Here is a tiny trained network, its code and every weight. The questions are about switching its units off for an input and a class, where a switched-off unit gives its printed mean instead of its output.

import numpy as np


def w(rows, s, z=0):
    codes = np.array(rows[::2]) - 128.0
    scale = np.full(codes.shape[1], s)
    scale[-1] = z or s
    return codes * scale


def norm(h):
    return h / np.sqrt((h * h).mean(-1, keepdims=True) + 1e-5)


def f(y):
    return y / 2 * (1 + np.tanh(0.7978845608 * (y + 0.044715 * y**3)))


def log_softmax(a):
    a = a - a.max(-1, keepdims=True)
    return a - np.log(np.exp(a).sum(-1, keepdims=True))


def net(x, mask):
    res = np.array(x, float).reshape(1, 7) / 4 @ E
    u = 0
    for l in range(2):
        y = f(norm(res) @ A[l][:, :-1].T + A[l][:, -1])
        res = res + np.where(mask[u : u + 5], y, B[l][:, -1]) @ B[l][:, :-1]
        u += 5
    return log_softmax(norm(res)[-1] @ U[:, :-1].T + U[:, -1])


A, B = {}, {}
E = w([
[141,115,128,157,140,132,115,134,125,139],'x0',
[131,163,140,101,93,250,125,77,121,181],'x1',
[128,140,120,128,136,129,130,133,121,127],'x2',
[133,129,128,137,136,130,127,124,130,123],'x3',
[109,130,50,117,89,155,47,141,163,71],'x4',
[155,112,166,72,171,143,84,159,110,125],'x5',
[133,128,138,125,120,122,124,116,126,122],'x6',
],0.012)
A[0] = w([
[166,75,168,44,205,172,101,167,104,74,216],'0.n0',
[105,187,84,125,80,163,6,110,158,118,14],'0.n1',
[132,149,172,142,140,2,155,193,141,137,198],'0.n2',
[151,101,51,126,99,85,71,168,164,41,96],'0.n3',
[152,160,141,114,114,203,152,85,161,197,253],'0.n4',
],0.0089,0.0032)
B[0] = w([
[117,162,211,50,189,132,61,173,189,138,238],'0.n0',
[175,24,99,155,133,175,204,236,181,15,212],'0.n1',
[164,125,61,139,72,254,141,191,202,54,254],'0.n2',
[52,226,169,152,209,32,97,43,43,152,219],'0.n3',
[141,237,200,190,170,56,178,123,151,160,238],'0.n4',
],0.008,0.009)
A[1] = w([
[88,119,79,145,87,136,139,117,137,108,107],'1.n0',
[92,134,72,214,84,130,214,86,108,100,253],'1.n1',
[6,118,137,121,151,44,81,105,75,134,151],'1.n2',
[167,121,112,154,136,162,147,123,165,67,164],'1.n3',
[150,136,116,138,74,209,135,182,201,80,201],'1.n4',
],0.011,0.005)
B[1] = w([
[182,104,128,165,89,101,45,94,74,134,150],'1.n0',
[91,93,50,156,9,133,165,65,67,178,231],'1.n1',
[86,133,124,172,146,66,66,91,141,115,166],'1.n2',
[119,99,137,51,113,146,146,151,114,155,201],'1.n3',
[215,34,105,85,143,160,110,160,136,95,252],'1.n4',
],0.012,0.014)
U = w([
[181,33,33,93,20,188,185,133,67,157,246],'0',
[201,77,170,35,200,189,135,222,157,62,233],'1',
[79,203,153,182,70,131,253,44,83,207,74],'2',
[143,249,234,78,221,147,139,153,121,233,51],'3',
[50,133,60,194,75,45,83,47,42,106,32],'4',
[56,165,151,105,250,60,28,140,128,72,2],'5',
],0.013,0.002)

Each question gives the input, the list of numbers given to net, and the class t.
The units are the neurons (one row each of A and B). Each row of codes is followed by its name. A weight is (code - 128) times the scale printed after its matrix; where a second scale follows, it is the last column's (A, B and U).
mask holds one flag per neuron, layer by layer. A switched-off neuron (its flag False) gives its mean, the last column of its row in B, instead of its output. The means were averaged over made-up inputs and are rounded, as every weight is.
A unit's drop is (log p(t) with every unit on - log p(t) with that unit switched off) / (log p(t) with every unit on - log p(t) with every unit switched off).
The circuit of an input: a set's keep is (log p(t) with only the set's units on - log p(t) with every unit switched off) / (log p(t) with every unit on - log p(t) with every unit switched off). Starting from all 10 units, units are removed one at a time, each time the one whose removal leaves the highest keep (on an exact tie, the one counted first), for as long as the keep stays at least 0.8.
units of the circuit, in order: the units of the circuit, biggest drop first
unit that matters most: the unit with the biggest drop
top k neurons: the k neurons with the biggest drops, biggest first
k most important neurons of layer l: the k neurons of layer l with the biggest drops, biggest first
drop when u is switched off: that unit's drop, to one decimal
input [1,-7,-2,-5,3,2,4], class 5: units of the circuit, in order -> (0.n3)
input [2,1,-8,-8,2,5,7], class 1: top 2 neurons -> (0.n1, 0.n3)
input [-4,4,2,1,0,-1,-8], class 2: top 2 neurons -> (0.n4, 0.n2)
input [4,-6,-6,8,4,2,-2], class 5: top 2 neurons -> (0.n3, 1.n1)
input [-4,1,-4,-7,0,6,-4], class 3: units of the circuit, in order -> (0.n2, 1.n4)
input [-3,-8,-8,4,7,-2,7], class 4: top 2 neurons -> (0.n3, 0.n0)
input [3,0,0,-5,8,-3,-8], class 4: top 3 neurons -> (0.n3, 0.n2, 1.n2)
input [0,6,-3,-6,1,2,6], class 1: top 2 neurons -> (0.n3, 0.n1)
input [8,-3,0,0,5,0,4], class 4: 2 most important neurons of layer 0 -> (0.n3, 0.n0)
input [3,-6,-6,-2,1,6,3], class 5: top 3 neurons -> (0.n3, 0.n1, 1.n4)
input [5,1,7,8,2,2,-7], class 1: top 2 neurons -> (0.n1, 1.n1)
input [4,-2,3,-6,6,-7,4], class 4: 2 most important neurons of layer 0 -> (0.n3, 0.n2)
input [0,0,8,-3,-6,3,2], class 1: top 3 neurons -> (0.n3, 0.n2, 1.n1)
input [3,4,8,-6,0,-5,2], class 2: units of the circuit, in order -> (0.n4)
input [-7,-6,-1,-2,8,1,-7], class 5: top 2 neurons -> (0.n3, 1.n1)
input [0,0,6,2,2,2,3], class 5: top 2 neurons -> (0.n3, 0.n2)
input [6,2,-8,6,8,4,3], class 1: top 2 neurons -> (0.n1, 1.n1)
input [0,-1,-3,-2,7,-1,-8], class 4: top 3 neurons -> (0.n3, 0.n2, 0.n0)
input [-2,-7,-3,-3,2,-6,7], class 4: 2 most important neurons of layer 0 -> (0.n3, 0.n1)
input [2,8,3,-5,-6,-3,-3], class 2: unit that matters most -> 0.n0
input [-1,-3,-7,-7,8,2,8], class 5: drop when 0.n4 is switched off -> 0.0
input [8,0,0,6,2,2,-3], class 5: 2 most important neurons of layer 0 -> (0.n2, 0.n3)
input [2,6,-7,-7,-2,-8,0], class 2: drop when 0.n4 is switched off -> 0.1
input [7,-7,-8,6,3,1,1], class 5: drop when 1.n1 is switched off -> 0.6
